Below is a small trained network, with its code and all its weights. Each question gives an input and a class and asks what happens when units are switched off, that is, made to give their printed mean instead of their output.

import numpy as np


def w(rows, s, z=0):
    codes = np.array(rows[::2]) - 128.0
    scale = np.full(codes.shape[1], s)
    scale[-1] = z or s
    return codes * scale


def f(y):
    return y / 2 * (1 + np.tanh(0.7978845608 * (y + 0.044715 * y**3)))


def log_softmax(a):
    a = a - a.max(-1, keepdims=True)
    return a - np.log(np.exp(a).sum(-1, keepdims=True))


def net(x, mask):
    res = np.array(x, float).reshape(1, 4) / 4 @ E
    y = f(res @ A[0][:, :-1].T + A[0][:, -1])
    res = res + np.where(mask, y, B[0][:, -1]) @ B[0][:, :-1]
    return log_softmax(res[-1] @ U[:, :-1].T + U[:, -1])


A, B = {}, {}
E = w([
[114,121,139,160,151,111,205,129,83,230,70,83],'x0',
[251,84,117,136,84,124,80,134,85,134,114,78],'x1',
[113,148,102,145,133,34,118,220,97,69,79,140],'x2',
[128,107,85,68,146,122,139,139,77,124,142,161],'x3',
],0.016)
A[0] = w([
[149,130,111,113,73,168,121,136,142,149,170,137,228],'n0',
[135,132,124,126,185,138,158,146,115,202,93,80,162],'n1',
[161,80,97,133,101,139,158,127,108,206,96,110,127],'n2',
[78,96,137,108,153,180,131,56,164,180,154,171,214],'n3',
[152,114,182,126,175,156,151,68,113,167,149,121,147],'n4',
[138,130,89,110,136,153,101,117,174,110,140,132,164],'n5',
[146,124,156,120,94,178,137,69,104,161,172,135,212],'n6',
[117,173,101,119,125,80,89,198,121,111,117,112,171],'n7',
[68,167,130,145,166,90,172,112,168,121,151,167,255],'n8',
[117,173,129,142,123,31,104,208,102,84,62,136,167],'n9',
[64,161,120,130,145,127,139,155,129,138,96,160,159],'n10',
[191,99,124,115,82,108,56,117,141,90,111,130,153],'n11',
[90,166,102,129,188,179,176,128,164,160,154,112,245],'n12',
[132,105,135,117,147,175,97,97,150,115,183,138,222],'n13',
[113,104,138,145,141,84,202,107,91,203,58,103,156],'n14',
[119,155,131,137,142,114,91,123,146,61,143,158,189],'n15',
[247,84,95,163,123,123,93,130,97,138,139,94,170],'n16',
],0.014,0.0079)
B[0] = w([
[175,132,136,142,80,151,131,143,160,72,174,123,186],'n0',
[50,164,142,129,103,124,108,80,56,131,84,118,211],'n1',
[97,197,145,170,104,138,74,129,89,112,112,107,200],'n2',
[138,172,168,95,91,165,145,111,136,128,118,147,255],'n3',
[110,187,81,138,78,143,99,77,136,105,96,138,205],'n4',
[113,101,126,116,117,118,169,169,201,147,186,89,173],'n5',
[149,166,98,121,81,250,130,163,96,88,112,89,219],'n6',
[146,144,118,129,198,94,157,146,158,161,134,128,196],'n7',
[105,93,119,142,150,162,195,81,155,186,161,167,245],'n8',
[137,118,137,167,175,20,114,146,149,195,108,125,239],'n9',
[108,89,89,138,130,100,176,127,112,142,175,165,198],'n10',
[162,74,92,78,112,114,92,167,147,132,74,121,199],'n11',
[139,115,157,75,62,167,162,84,148,127,119,187,236],'n12',
[146,118,148,138,105,183,158,180,194,80,176,143,208],'n13',
[57,113,148,187,74,86,141,122,19,142,112,109,241],'n14',
[140,47,114,86,207,142,134,79,216,189,149,147,198],'n15',
[177,161,98,174,113,114,83,145,147,107,81,32,226],'n16',
],0.012,0.024)
U = w([
[157,121,221,116,127,187,169,151,204,67,216,218,254],'0',
[65,174,148,58,87,170,163,56,117,138,96,163,138],'1',
[111,101,74,93,254,131,164,69,207,184,175,114,181],'2',
[84,59,128,227,146,86,240,122,93,169,154,142,68],'3',
[165,129,92,108,99,185,140,197,192,87,157,22,126],'4',
[123,194,108,163,121,177,64,86,87,71,115,65,83],'5',
[207,80,108,95,158,72,68,167,187,142,69,111,115],'6',
[97,183,175,195,172,49,98,198,121,133,96,43,26],'7',
],0.0088,0.0037)

Each question gives the input, the list of numbers given to net, and the class t.
The units are the neurons (one row each of A and B). Each row of codes is followed by its name. A weight is (code - 128) times the scale printed after its matrix; where a second scale follows, it is the last column's (A, B and U).
mask holds one flag per neuron, in row order. A switched-off neuron (its flag False) gives its mean, the last column of its row in B, instead of its output. The means were averaged over made-up inputs and are rounded, as every weight is.
A unit's drop is (log p(t) with every unit on - log p(t) with that unit switched off) / (log p(t) with every unit on - log p(t) with every unit switched off).
The circuit of an input: a set's keep is (log p(t) with only the set's units on - log p(t) with every unit switched off) / (log p(t) with every unit on - log p(t) with every unit switched off). Starting from the 12 units with the biggest drops (on a tie, the unit counted first), units are removed one at a time, each time the one whose removal leaves the highest keep (on an exact tie, the one counted first), for as long as the keep stays at least 0.8.
circuit, biggest first: the units of the circuit, biggest drop first
k most important neurons: the k neurons with the biggest drops, biggest first
drop when u is switched off: that unit's drop, to one decimal
input [0,-1,7,5], class 2: circuit, biggest first => [n14; n7]
input [1,8,-4,5], class 5: circuit, biggest first => [n2]
input [1,0,3,-8], class 3: 2 most important neurons => [n16; n2]
input [-7,1,5,-1], class 6: 2 most important neurons => [n11; n8]
input [-8,6,1,3], class 6: 2 most important neurons => [n11; n6]
input [-5,0,-6,-3], class 0: 3 most important neurons => [n16; n13; n3]
input [-1,1,-6,1], class 4: 2 most important neurons => [n6; n8]
input [-5,0,8,4], class 2: 3 most important neurons => [n15; n7; n16]
input [1,2,0,-8], class 5: 2 most important neurons => [n9; n7]
input [8,1,-5,6], class 5: 2 most important neurons => [n2; n8]
input [-7,-2,0,8], class 0: 2 most important neurons => [n13; n9]
input [-5,5,1,-4], class 6: drop when n11 is switched off => 0.4
input [1,1,-5,-5], class 5: drop when n8 is switched off => 0.2
input [-1,7,3,-5], class 6: circuit, biggest first => [n11]
input [-2,1,5,6], class 6: drop when n8 is switched off => 0.3
input [-3,0,-5,-6], class 0: drop when n13 is switched off => 0.1
